Below are the code and all the weights of a small trained network. Each question names an input and a target symbol and asks about switching units off, where a switched-off unit gives its printed mean instead of its output.

import numpy as np


def w(rows, s, z=0):
    codes = np.array(rows[::2]) - 128.0
    scale = np.full(codes.shape[1], s)
    scale[-1] = z or s
    return codes * scale


def f(y):
    return np.maximum(y, 0)


def softmax(a):
    e = np.exp(a - a.max(-1, keepdims=True))
    return e / e.sum(-1, keepdims=True)


def log_softmax(a):
    a = a - a.max(-1, keepdims=True)
    return a - np.log(np.exp(a).sum(-1, keepdims=True))


def net(x, mask):
    ids = ['αεζξπσψ'.index(c) for c in x.split()]
    T = len(ids)
    res = E[ids] + P[:T]
    u = 0
    for l in range(3):
        r = res
        for j in range(2):
            rows = slice(2 * j, 2 * j + 2)
            q, k, v = (r @ M[l][rows].T for M in (Q, K, V))
            z = softmax(np.where(np.tri(T) > 0, q @ k.T / 2**0.5, -1e9)) @ v
            o = O[l][rows]
            res = res + np.where(mask[u + j], z, o[:, -1]) @ o[:, :-1]
        u += 2
        y = f(res @ A[l][:, :-1].T + A[l][:, -1])
        res = res + np.where(mask[u : u + 4], y, B[l][:, -1]) @ B[l][:, :-1]
        u += 4
    return log_softmax(res[-1] @ U[:, :-1].T + U[:, -1])


Q, K, V, O, A, B = {}, {}, {}, {}, {}, {}
E = w([
[116,144,123,144,104,146,101,100,192,123,139],'α',
[110,116,147,163,134,174,42,111,137,169,105],'ε',
[84,123,199,156,115,252,148,218,81,175,163],'ζ',
[114,137,118,165,84,215,99,80,137,75,135],'ξ',
[228,123,175,198,149,93,95,118,102,179,128],'π',
[135,167,117,107,120,34,131,184,111,159,125],'σ',
[114,98,150,122,44,141,137,151,89,111,79],'ψ',
],0.022)
P = w([
[176,219,163,13,89,111,74,79,188,158,137],'0',
[146,147,169,84,93,87,70,60,121,184,108],'1',
[155,147,152,120,83,86,100,110,121,95,94],'2',
[138,118,96,164,101,110,123,144,137,70,67],'3',
[139,92,48,183,107,127,135,166,142,98,80],'4',
[140,71,8,207,132,169,186,152,142,133,74],'5',
],0.011)
Q[0] = w([
[127,108,147,141,116,152,227,172,128,1,109],'0.h0',
[87,67,149,188,97,181,57,83,163,92,175],'0.h0',
[124,65,49,163,160,135,156,120,140,159,135],'0.h1',
[151,142,114,180,51,131,122,131,154,126,90],'0.h1',
],0.0094)
K[0] = w([
[187,109,132,84,30,80,49,34,120,78,2],'0.h0',
[173,85,89,133,131,183,151,29,115,69,183],'0.h0',
[104,121,127,181,206,119,164,159,155,57,62],'0.h1',
[123,89,128,162,124,94,158,168,84,104,128],'0.h1',
],0.0092)
V[0] = w([
[64,76,230,60,71,17,34,148,203,89,146],'0.h0',
[154,148,84,137,28,123,81,138,29,101,106],'0.h0',
[80,178,146,142,180,90,52,23,219,47,76],'0.h1',
[171,146,112,126,34,31,139,81,3,94,88],'0.h1',
],0.0047)
O[0] = w([
[139,151,48,157,135,195,114,124,134,187,82,222],'0.h0',
[173,27,127,85,130,79,107,123,120,255,202,255],'0.h0',
[67,83,116,171,138,98,164,90,60,185,216,110],'0.h1',
[177,140,136,32,145,147,130,140,119,180,175,234],'0.h1',
],0.0095,0.0041)
A[0] = w([
[150,41,202,111,168,74,101,77,254,123,125,94],'0.n0',
[191,90,180,178,39,165,124,96,113,98,123,118],'0.n1',
[80,234,176,45,169,152,202,173,238,50,232,5],'0.n2',
[131,49,138,151,201,207,67,98,160,131,150,180],'0.n3',
],0.0055,0.0025)
B[0] = w([
[113,137,100,77,110,144,160,146,17,1,155,178],'0.n0',
[98,112,63,49,145,128,130,220,226,78,107,253],'0.n1',
[114,165,211,143,67,58,59,148,66,165,232,137],'0.n2',
[156,124,106,151,130,85,47,171,214,60,172,244],'0.n3',
],0.0084,0.0051)
Q[1] = w([
[87,186,200,63,254,141,227,42,19,81,146],'1.h0',
[54,90,164,212,213,83,193,15,116,162,154],'1.h0',
[139,220,193,1,159,158,112,113,82,131,100],'1.h1',
[14,92,167,195,196,98,198,54,86,63,110],'1.h1',
],0.0084)
K[1] = w([
[169,187,86,105,119,6,71,45,111,156,133],'1.h0',
[119,157,96,140,150,56,100,48,169,89,140],'1.h0',
[116,177,176,66,44,148,108,79,145,150,142],'1.h1',
[117,162,133,153,153,162,62,75,198,134,196],'1.h1',
],0.012)
V[1] = w([
[114,88,125,151,87,82,169,177,118,137,60],'1.h0',
[168,92,59,101,127,126,119,96,168,86,54],'1.h0',
[114,200,126,105,138,52,144,170,138,157,140],'1.h1',
[255,140,165,171,177,171,99,133,124,110,149],'1.h1',
],0.0079)
O[1] = w([
[109,151,109,88,118,141,51,32,130,166,115,83],'1.h0',
[136,157,107,172,130,222,26,82,1,148,146,20],'1.h0',
[148,150,101,122,181,130,140,159,79,69,124,250],'1.h1',
[152,130,143,173,55,57,131,160,57,138,68,146],'1.h1',
],0.01,0.0011)
A[1] = w([
[94,129,181,99,147,116,147,161,180,123,158,183],'1.n0',
[234,124,134,135,97,150,92,85,150,50,165,27],'1.n1',
[73,165,154,177,63,86,129,96,2,96,112,7],'1.n2',
[110,63,149,154,110,193,173,208,44,161,218,74],'1.n3',
],0.0066,0.0017)
B[1] = w([
[164,94,113,132,129,7,48,28,132,125,135,255],'1.n0',
[88,123,120,141,168,88,105,119,79,183,85,248],'1.n1',
[111,181,161,132,77,172,139,108,76,108,124,170],'1.n2',
[24,90,155,55,104,69,146,133,84,70,92,207],'1.n3',
],0.011,0.0058)
Q[2] = w([
[152,76,139,2,129,122,62,28,167,196,126],'2.h0',
[127,47,54,151,108,150,70,203,97,198,114],'2.h0',
[94,106,105,175,92,111,103,126,227,105,176],'2.h1',
[110,90,154,93,118,99,136,218,221,77,90],'2.h1',
],0.0082)
K[2] = w([
[114,22,77,88,18,157,163,146,156,146,90],'2.h0',
[174,64,11,160,122,125,152,121,105,95,82],'2.h0',
[96,96,166,138,129,61,1,186,152,91,72],'2.h1',
[153,45,173,108,125,100,193,167,172,57,77],'2.h1',
],0.0091)
V[2] = w([
[200,61,181,157,138,90,225,154,124,217,124],'2.h0',
[172,48,180,1,28,234,110,145,189,85,91],'2.h0',
[86,94,134,150,129,93,29,184,132,144,89],'2.h1',
[132,63,76,188,84,212,56,251,115,127,118],'2.h1',
],0.0049)
O[2] = w([
[184,137,90,91,30,176,53,124,82,173,124,108],'2.h0',
[121,88,173,73,148,163,127,63,37,170,172,254],'2.h0',
[209,222,216,84,187,203,255,155,117,56,83,239],'2.h1',
[144,115,124,32,53,84,87,94,245,74,179,126],'2.h1',
],0.0063,0.0096)
A[2] = w([
[164,152,97,172,128,136,128,68,207,112,143,75],'2.n0',
[90,114,23,254,130,166,143,129,133,180,220,2],'2.n1',
[84,201,80,140,194,164,131,196,48,82,149,35],'2.n2',
[41,171,147,128,62,161,106,157,183,128,154,191],'2.n3',
],0.0083,0.005)
B[2] = w([
[225,202,126,156,115,130,75,235,98,211,233,233],'2.n0',
[2,244,93,45,78,30,128,135,120,119,136,191],'2.n1',
[222,142,63,152,119,140,137,132,203,161,87,254],'2.n2',
[106,81,193,184,140,122,153,95,108,124,154,244],'2.n3',
],0.0099,0.0039)
U = w([
[85,231,102,109,114,66,91,202,135,208,137,14],'α',
[218,123,163,188,91,162,141,239,167,251,200,78],'ε',
[99,228,173,157,157,147,135,181,155,218,48,85],'ζ',
[118,130,165,98,140,2,158,108,191,92,118,253],'ξ',
[150,200,111,166,43,106,102,186,30,137,101,79],'π',
[211,132,16,111,113,79,129,200,204,190,130,123],'σ',
[137,212,110,58,187,192,89,169,31,191,161,140],'ψ',
],0.004,0.0043)

Each question gives the input, a string of symbols that net reads in full, and the target symbol t.
The units are the heads (2 rows each of Q, K, V and O) and the neurons (one row each of A and B). Each row of codes is followed by its name. A weight is (code - 128) times the scale printed after its matrix; where a second scale follows, it is the last column's (O, A, B and U).
mask holds one flag per unit, layer by layer, with each layer's heads first. A switched-off unit (its flag False) gives its mean, the last column of its rows in O or B, instead of its output. The means were averaged over made-up inputs and are rounded, as every weight is.
A unit's drop is (log p(t) with every unit on - log p(t) with that unit switched off) / (log p(t) with every unit on - log p(t) with every unit switched off).
top k neurons: the k neurons with the biggest drops, biggest first
top k neurons in layer l: the k neurons of layer l with the biggest drops, biggest first
heads that matter: for each layer, one digit per head in row order, 1 if its drop is at least 0.15 and else 0, layers parted by /
input α ψ σ ζ ζ, target σ: heads that matter -> 01 / 11 / 00
input ζ ζ π ζ ψ σ, target ψ: top 2 neurons -> 1.n0, 0.n2
input α α ξ ζ π, target ξ: top 3 neurons -> 0.n0, 2.n0, 2.n2
input σ α σ ζ α ζ, target ζ: top 3 neurons -> 1.n0, 2.n0, 0.n0
input σ ψ π α α, target π: top 2 neurons -> 1.n2, 0.n1
input ξ π α ξ, target π: heads that matter -> 00 / 11 / 00
input α α ε α, target ε: top 3 neurons -> 2.n0, 0.n3, 2.n3
input ξ α ξ π ψ α, target ψ: heads that matter -> 00 / 10 / 00
input α α α ε, target ε: heads that matter -> 01 / 00 / 01
input ζ σ ε σ ξ α, target ξ: top 2 neurons -> 0.n2, 0.n0
input α ζ ζ α, target ζ: heads that matter -> 11 / 10 / 01
input α ζ ψ ε, target ξ: top neuron -> 1.n0
input ζ ζ ψ α, target ψ: heads that matter -> 11 / 10 / 10
input ε σ α α, target σ: heads that matter -> 00 / 01 / 10
input α ψ ζ, target ξ: heads that matter -> 00 / 10 / 00
input ψ ψ ε ε ξ α, target ξ: top neuron -> 1.n3
input ζ ψ ε ψ, target σ: top 3 neurons -> 0.n2, 1.n3, 2.n3
input ζ ε ε ξ σ, target ξ: heads that matter -> 10 / 10 / 00
input σ σ π α ζ, target ξ: heads that matter -> 00 / 00 / 00
input ε ψ ξ ε σ ξ, target σ: heads that matter -> 00 / 01 / 10
input ζ ψ α ψ α ξ, target ξ: top 2 neurons in layer 1 -> 1.n1, 1.n0
input ξ π ε, target π: heads that matter -> 00 / 01 / 00
input α ψ ζ ψ, target σ: top 2 neurons -> 1.n3, 2.n3
input ψ ε ε σ ε, target σ: top 2 neurons -> 2.n2, 0.n3
input ξ α ε ψ σ ψ, target ψ: heads that matter -> 00 / 10 / 00
input ψ α ε α, target ε: top 2 neurons in layer 1 -> 1.n3, 1.n0
input ε ε σ α, target σ: top 2 neurons -> 2.n2, 1.n1
input ζ α ζ, target ζ: top neuron in layer 1 -> 1.n0
